Here is a tiny trained network, its code and every weight. The questions are about switching its units off for an input and a class, where a switched-off unit gives its printed mean instead of its output.

import numpy as np


def w(rows, s, z=0):
    codes = np.array(rows[::2]) - 128.0
    scale = np.full(codes.shape[1], s)
    scale[-1] = z or s
    return codes * scale


def f(y):
    return np.maximum(y, 0)


def log_softmax(a):
    a = a - a.max(-1, keepdims=True)
    return a - np.log(np.exp(a).sum(-1, keepdims=True))


def net(x, mask):
    res = np.array(x, float).reshape(1, 8) / 4 @ E
    y = f(res @ A[0][:, :-1].T + A[0][:, -1])
    res = res + np.where(mask, y, B[0][:, -1]) @ B[0][:, :-1]
    return log_softmax(res[-1] @ U[:, :-1].T + U[:, -1])


A, B = {}, {}
E = w([
[75,110,211,115,62,171],'x0',
[42,124,89,22,139,97],'x1',
[131,129,132,124,132,130],'x2',
[52,71,135,207,195,114],'x3',
[129,131,129,128,128,129],'x4',
[78,253,142,155,158,149],'x5',
[126,126,127,130,125,128],'x6',
[143,150,200,127,124,8],'x7',
],0.0074)
A[0] = w([
[156,151,190,138,143,44,98],'neuron 0',
[126,149,181,124,131,47,75],'neuron 1',
[121,122,73,125,136,216,72],'neuron 2',
[72,108,217,126,82,159,84],'neuron 3',
[210,156,98,87,66,151,159],'neuron 4',
[56,254,156,154,163,157,70],'neuron 5',
[218,141,175,209,130,128,107],'neuron 6',
[216,121,168,212,131,169,70],'neuron 7',
[169,167,54,148,204,80,68],'neuron 8',
[159,31,126,122,85,106,73],'neuron 9',
[165,132,53,119,170,88,177],'neuron 10',
[114,111,82,129,119,206,84],'neuron 11',
[77,245,166,191,125,163,100],'neuron 12',
[219,179,62,65,70,152,129],'neuron 13',
[71,141,92,37,143,83,86],'neuron 14',
[110,93,73,149,148,208,102],'neuron 15',
[116,115,167,115,102,141,246],'neuron 16',
[173,115,29,120,204,44,89],'neuron 17',
[45,57,110,211,214,113,92],'neuron 18',
[66,43,105,209,196,129,147],'neuron 19',
[159,9,118,126,76,101,56],'neuron 20',
[117,143,71,135,132,249,123],'neuron 21',
[128,151,179,125,120,47,74],'neuron 22',
[39,65,135,222,186,101,82],'neuron 23',
[72,102,215,120,69,153,83],'neuron 24',
[112,118,76,123,123,225,75],'neuron 25',
[93,229,135,154,123,141,88],'neuron 26',
[73,103,220,119,71,153,97],'neuron 27',
[158,20,135,130,77,133,168],'neuron 28',
[55,128,115,42,141,91,67],'neuron 29',
[138,153,182,123,126,48,63],'neuron 30',
[130,124,81,129,138,214,91],'neuron 31',
[220,135,159,199,115,161,90],'neuron 32',
[76,95,208,101,63,170,119],'neuron 33',
[194,143,64,134,199,69,91],'neuron 34',
[118,124,73,123,142,219,73],'neuron 35',
[190,144,156,233,111,159,133],'neuron 36',
],0.0068,0.011)
B[0] = w([
[124,69,114,185,76,58,157],'neuron 0',
[156,51,121,175,64,27,144],'neuron 1',
[145,55,135,169,55,20,140],'neuron 2',
[158,152,73,156,79,179,153],'neuron 3',
[114,174,215,102,128,123,182],'neuron 4',
[233,100,62,49,195,96,163],'neuron 5',
[37,63,101,81,104,164,164],'neuron 6',
[49,40,92,35,101,155,151],'neuron 7',
[159,127,70,146,66,171,145],'neuron 8',
[193,127,74,74,195,116,142],'neuron 9',
[91,167,141,184,135,186,184],'neuron 10',
[139,93,145,164,91,46,141],'neuron 11',
[203,97,66,67,204,120,173],'neuron 12',
[126,171,217,88,98,133,175],'neuron 13',
[49,52,101,74,98,167,153],'neuron 14',
[122,103,162,145,102,60,150],'neuron 15',
[80,157,140,203,228,136,250],'neuron 16',
[140,155,81,175,82,208,161],'neuron 17',
[168,176,201,60,61,139,164],'neuron 18',
[154,195,213,66,118,143,186],'neuron 19',
[214,121,56,72,203,106,143],'neuron 20',
[146,91,157,166,121,37,169],'neuron 21',
[138,76,126,162,81,53,143],'neuron 22',
[185,166,190,34,33,151,161],'neuron 23',
[170,154,52,176,58,193,153],'neuron 24',
[148,76,137,180,73,26,144],'neuron 25',
[198,88,83,62,181,98,151],'neuron 26',
[161,158,60,181,78,188,160],'neuron 27',
[165,161,101,106,240,110,186],'neuron 28',
[71,33,79,65,114,149,145],'neuron 29',
[144,38,144,181,40,2,140],'neuron 30',
[142,85,141,149,97,50,144],'neuron 31',
[49,61,111,58,104,150,156],'neuron 32',
[170,162,66,197,107,176,171],'neuron 33',
[139,143,81,182,62,199,154],'neuron 34',
[142,54,127,173,56,15,141],'neuron 35',
[55,77,102,70,140,158,177],'neuron 36',
],0.007,0.011)
U = w([
[141,69,137,185,64,13,77],'0',
[109,144,137,137,160,144,253],'1',
[225,121,58,68,222,116,53],'2',
[6,68,93,65,101,173,66],'3',
[164,200,232,68,72,148,45],'4',
[155,172,52,222,67,205,78],'5',
[99,155,150,165,177,126,198],'6',
[95,152,149,168,186,128,198],'7',
],0.011,0.012)

Each question gives the input, the list of numbers given to net, and the class t.
The units are the neurons (one row each of A and B). Each row of codes is followed by its name. A weight is (code - 128) times the scale printed after its matrix; where a second scale follows, it is the last column's (A, B and U).
mask holds one flag per neuron, in row order. A switched-off neuron (its flag False) gives its mean, the last column of its row in B, instead of its output. The means were averaged over made-up inputs and are rounded, as every weight is.
A unit's drop is (log p(t) with every unit on - log p(t) with that unit switched off) / (log p(t) with every unit on - log p(t) with every unit switched off).
The circuit of an input: a set's keep is (log p(t) with only the set's units on - log p(t) with every unit switched off) / (log p(t) with every unit on - log p(t) with every unit switched off). Starting from the 12 units with the biggest drops (on a tie, the unit counted first), units are removed one at a time, each time the one whose removal leaves the highest keep (on an exact tie, the one counted first), for as long as the keep stays at least 0.8.
units of the circuit, in order: the units of the circuit, biggest drop first
k most important neurons: the k neurons with the biggest drops, biggest first
drop when u is switched off: that unit's drop, to one decimal
input [-7,8,-2,1,-5,7,1,6], class 3: units of the circuit, in order -> [neuron 14; neuron 29]
input [-8,6,4,-1,-3,-7,6,-3], class 5: units of the circuit, in order -> [neuron 17; neuron 10]
input [6,-8,0,8,-2,-3,3,-6], class 3: units of the circuit, in order -> [neuron 7]
input [-6,-7,-4,0,6,8,3,5], class 2: 3 most important neurons -> [neuron 12; neuron 5; neuron 26]
input [1,-7,7,4,1,8,0,2], class 2: units of the circuit, in order -> [neuron 12; neuron 5]
input [8,4,5,2,-2,8,-7,-6], class 2: units of the circuit, in order -> [neuron 5; neuron 12]
input [5,-5,-4,5,1,1,-3,0], class 3: units of the circuit, in order -> [neuron 36; neuron 6]
input [-1,1,5,6,3,7,7,-1], class 2: units of the circuit, in order -> [neuron 5; neuron 12]
input [-7,-2,-4,-6,7,-5,-6,2], class 5: 2 most important neurons -> [neuron 34; neuron 17]
input [7,3,0,-8,-8,8,-6,-3], class 2: 2 most important neurons -> [neuron 5; neuron 12]
input [-8,-7,7,2,-3,5,0,6], class 5: 4 most important neurons -> [neuron 34; neuron 8; neuron 17; neuron 10]
input [-7,-2,1,-4,-2,1,-2,6], class 5: units of the circuit, in order -> [neuron 34; neuron 17]
input [-1,-3,-2,-8,3,-1,0,-3], class 4: 2 most important neurons -> [neuron 13; neuron 4]
input [4,-1,-3,-6,3,-8,4,-3], class 2: units of the circuit, in order -> [neuron 28]
input [-5,8,2,3,2,0,6,2], class 3: 2 most important neurons -> [neuron 14; neuron 29]
input [-7,3,-2,-1,3,8,8,2], class 2: 3 most important neurons -> [neuron 5; neuron 26; neuron 12]
input [1,5,3,1,-2,-6,4,-4], class 2: 2 most important neurons -> [neuron 28; neuron 20]
input [6,1,-3,-3,-7,-5,-1,-6], class 7: 2 most important neurons -> [neuron 28; neuron 16]
input [-8,5,1,2,-2,1,-8,2], class 5: 3 most important neurons -> [neuron 17; neuron 34; neuron 8]
input [0,-6,-5,4,6,8,-7,-4], class 2: 2 most important neurons -> [neuron 12; neuron 5]
input [-4,6,-3,-2,-3,2,-2,1], class 3: units of the circuit, in order -> [neuron 14]
input [3,4,-5,-2,-2,-2,-1,-6], class 0: drop when neuron 11 is switched off -> 0.1
